Below is a small trained network, with its code and all its weights. Each question gives an input and a class and asks what happens when units are switched off, that is, made to give their printed mean instead of their output.

import numpy as np


def w(rows, s, z=0):
    codes = np.array(rows[::2]) - 128.0
    scale = np.full(codes.shape[1], s)
    scale[-1] = z or s
    return codes * scale


def norm(h):
    return h / np.sqrt((h * h).mean(-1, keepdims=True) + 1e-5)


def f(y):
    return np.maximum(y, 0)


def log_softmax(a):
    a = a - a.max(-1, keepdims=True)
    return a - np.log(np.exp(a).sum(-1, keepdims=True))


def net(x, mask):
    res = np.array(x, float).reshape(1, 7) / 4 @ E
    u = 0
    for l in range(4):
        y = f(norm(res) @ A[l][:, :-1].T + A[l][:, -1])
        res = res + np.where(mask[u : u + 8], y, B[l][:, -1]) @ B[l][:, :-1]
        u += 8
    return log_softmax(norm(res)[-1] @ U[:, :-1].T + U[:, -1])


A, B = {}, {}
E = w([
[74,126,155,173,93,214,176],'x0',
[130,54,115,228,184,157,97],'x1',
[71,83,138,172,107,217,162],'x2',
[115,111,152,110,112,128,64],'x3',
[217,175,104,252,220,54,146],'x4',
[113,228,193,109,59,75,170],'x5',
[139,80,30,76,138,175,163],'x6',
],0.0025)
A[0] = w([
[94,109,103,254,128,202,210,43],'0.n1',
[112,108,174,104,126,164,113,29],'0.n2',
[224,96,30,89,176,144,141,91],'0.n3',
[191,124,90,180,173,84,191,3],'0.n4',
[163,254,143,133,120,7,192,73],'0.n5',
[148,126,137,201,171,65,44,59],'0.n6',
[100,101,114,228,143,204,157,47],'0.n7',
[142,139,138,189,200,50,53,53],'0.n8',
],0.003,0.0034)
B[0] = w([
[114,80,222,220,200,226,219,219],'0.n1',
[93,125,146,108,71,126,157,130],'0.n2',
[69,71,115,106,172,73,175,217],'0.n3',
[53,132,202,125,136,165,107,161],'0.n4',
[223,231,232,105,129,78,253,253],'0.n5',
[127,81,152,140,114,80,40,202],'0.n6',
[101,70,200,216,206,201,199,196],'0.n7',
[158,78,149,167,59,66,48,207],'0.n8',
],0.0037,0.0019)
A[1] = w([
[179,111,13,67,159,124,141,69],'1.n1',
[167,140,124,183,151,89,39,2],'1.n2',
[186,102,76,150,129,205,81,78],'1.n3',
[251,113,100,193,217,75,140,155],'1.n4',
[139,176,231,218,115,128,111,106],'1.n5',
[168,143,115,200,175,59,30,25],'1.n6',
[66,139,178,69,30,155,129,39],'1.n7',
[175,252,147,142,136,86,179,44],'1.n8',
],0.0036,0.0023)
B[1] = w([
[102,103,112,127,166,88,173,167],'1.n1',
[157,61,142,129,128,115,56,162],'1.n2',
[142,185,176,145,141,112,188,151],'1.n3',
[113,125,184,99,36,150,93,252],'1.n4',
[145,131,3,110,162,124,143,221],'1.n5',
[189,72,185,163,92,84,42,188],'1.n6',
[131,127,150,111,87,163,52,185],'1.n7',
[144,188,148,98,153,115,205,200],'1.n8',
],0.0051,0.0032)
A[2] = w([
[98,137,144,91,65,125,85,89],'2.n1',
[150,254,139,120,148,59,129,71],'2.n2',
[120,118,18,75,177,114,128,75],'2.n3',
[91,116,202,55,53,159,67,90],'2.n4',
[139,125,127,185,168,202,161,99],'2.n5',
[75,193,90,202,111,143,92,1],'2.n6',
[163,116,132,179,120,81,32,82],'2.n7',
[114,153,137,71,39,171,89,75],'2.n8',
],0.0042,0.0055)
B[2] = w([
[133,153,75,163,154,158,90,184],'2.n1',
[216,231,195,70,132,165,253,219],'2.n2',
[53,68,55,98,174,63,195,164],'2.n3',
[108,196,66,168,119,185,61,252],'2.n4',
[71,110,205,142,115,183,157,220],'2.n5',
[95,93,98,183,95,198,171,129],'2.n6',
[195,71,91,128,162,43,26,228],'2.n7',
[93,153,63,161,98,162,14,202],'2.n8',
],0.0045,0.0021)
A[3] = w([
[161,100,154,181,204,129,115,1],'3.n1',
[170,248,160,92,144,73,174,70],'3.n2',
[77,89,114,55,161,99,161,97],'3.n3',
[108,91,77,46,155,87,176,62],'3.n4',
[107,177,74,134,95,151,89,19],'3.n5',
[73,26,117,117,157,135,88,139],'3.n6',
[188,253,139,106,146,106,174,102],'3.n7',
[105,173,112,84,60,186,67,61],'3.n8',
],0.0048,0.0047)
B[3] = w([
[161,209,105,79,76,98,198,138],'3.n1',
[253,204,202,34,18,145,255,236],'3.n2',
[90,159,83,136,159,55,136,165],'3.n3',
[49,92,15,72,182,24,139,165],'3.n4',
[138,138,69,135,163,179,103,152],'3.n5',
[135,212,153,127,138,98,157,251],'3.n6',
[200,176,190,49,23,137,231,244],'3.n7',
[108,214,32,144,100,132,38,198],'3.n8',
],0.0047,0.0031)
U = w([
[24,51,10,23,224,17,215,29],'0',
[236,22,209,185,176,2,4,150],'1',
[23,234,48,72,33,222,16,80],'2',
[252,250,238,15,22,79,245,73],'3',
[43,27,217,248,212,254,241,255],'4',
],0.0081,0.0016)

Each question gives the input, the list of numbers given to net, and the class t.
The units are the neurons (one row each of A and B). Each row of codes is followed by its name. A weight is (code - 128) times the scale printed after its matrix; where a second scale follows, it is the last column's (A, B and U).
mask holds one flag per neuron, layer by layer. A switched-off neuron (its flag False) gives its mean, the last column of its row in B, instead of its output. The means were averaged over made-up inputs and are rounded, as every weight is.
A unit's drop is (log p(t) with every unit on - log p(t) with that unit switched off) / (log p(t) with every unit on - log p(t) with every unit switched off).
The circuit of an input: a set's keep is (log p(t) with only the set's units on - log p(t) with every unit switched off) / (log p(t) with every unit on - log p(t) with every unit switched off). Starting from the 12 units with the biggest drops (on a tie, the unit counted first), units are removed one at a time, each time the one whose removal leaves the highest keep (on an exact tie, the one counted first), for as long as the keep stays at least 0.8.
units of the circuit, in order: the units of the circuit, biggest drop first
top k neurons: the k neurons with the biggest drops, biggest first
k most important neurons of layer l: the k neurons of layer l with the biggest drops, biggest first
input [-8,-7,7,4,7,0,7], class 0: units of the circuit, in order => (0.n3 3.n4)
input [-8,0,1,6,-6,-5,-6], class 2: units of the circuit, in order => (2.n4)
input [3,4,-4,-1,3,-6,7], class 4: units of the circuit, in order => (2.n5 0.n7)
input [-8,5,7,3,8,7,0], class 1: top 3 neurons => (1.n6 0.n8 0.n6)
input [-2,2,-7,8,8,2,0], class 1: 2 most important neurons of layer 0 => (0.n8 0.n6)
input [7,6,-7,8,-1,5,-8], class 1: top 3 neurons => (2.n7 0.n6 1.n6)
input [6,2,-1,2,-2,0,-5], class 4: top 2 neurons => (1.n4 1.n5)
input [4,-3,-5,2,-6,-5,6], class 0: 2 most important neurons of layer 1 => (1.n4 1.n1)
input [7,5,8,6,-2,8,0], class 4: top 3 neurons => (0.n1 1.n4 0.n7)
input [3,0,8,1,-2,4,2], class 4: top 2 neurons => (0.n1 1.n4)
input [-2,1,4,3,4,1,3], class 4: top 2 neurons => (0.n1 0.n7)
input [1,6,0,-4,-6,0,-7], class 4: 2 most important neurons of layer 2 => (2.n8 2.n5)
input [-3,0,6,-2,1,-7,-6], class 4: top 2 neurons => (0.n7 0.n1)
input [1,1,8,-5,-4,4,8], class 4: top neuron => (1.n4)
input [-6,-5,-6,-4,4,-3,8], class 0: 2 most important neurons of layer 3 => (3.n4 3.n3)
input [3,-7,8,0,1,0,-1], class 2: top 2 neurons => (1.n7 0.n5)
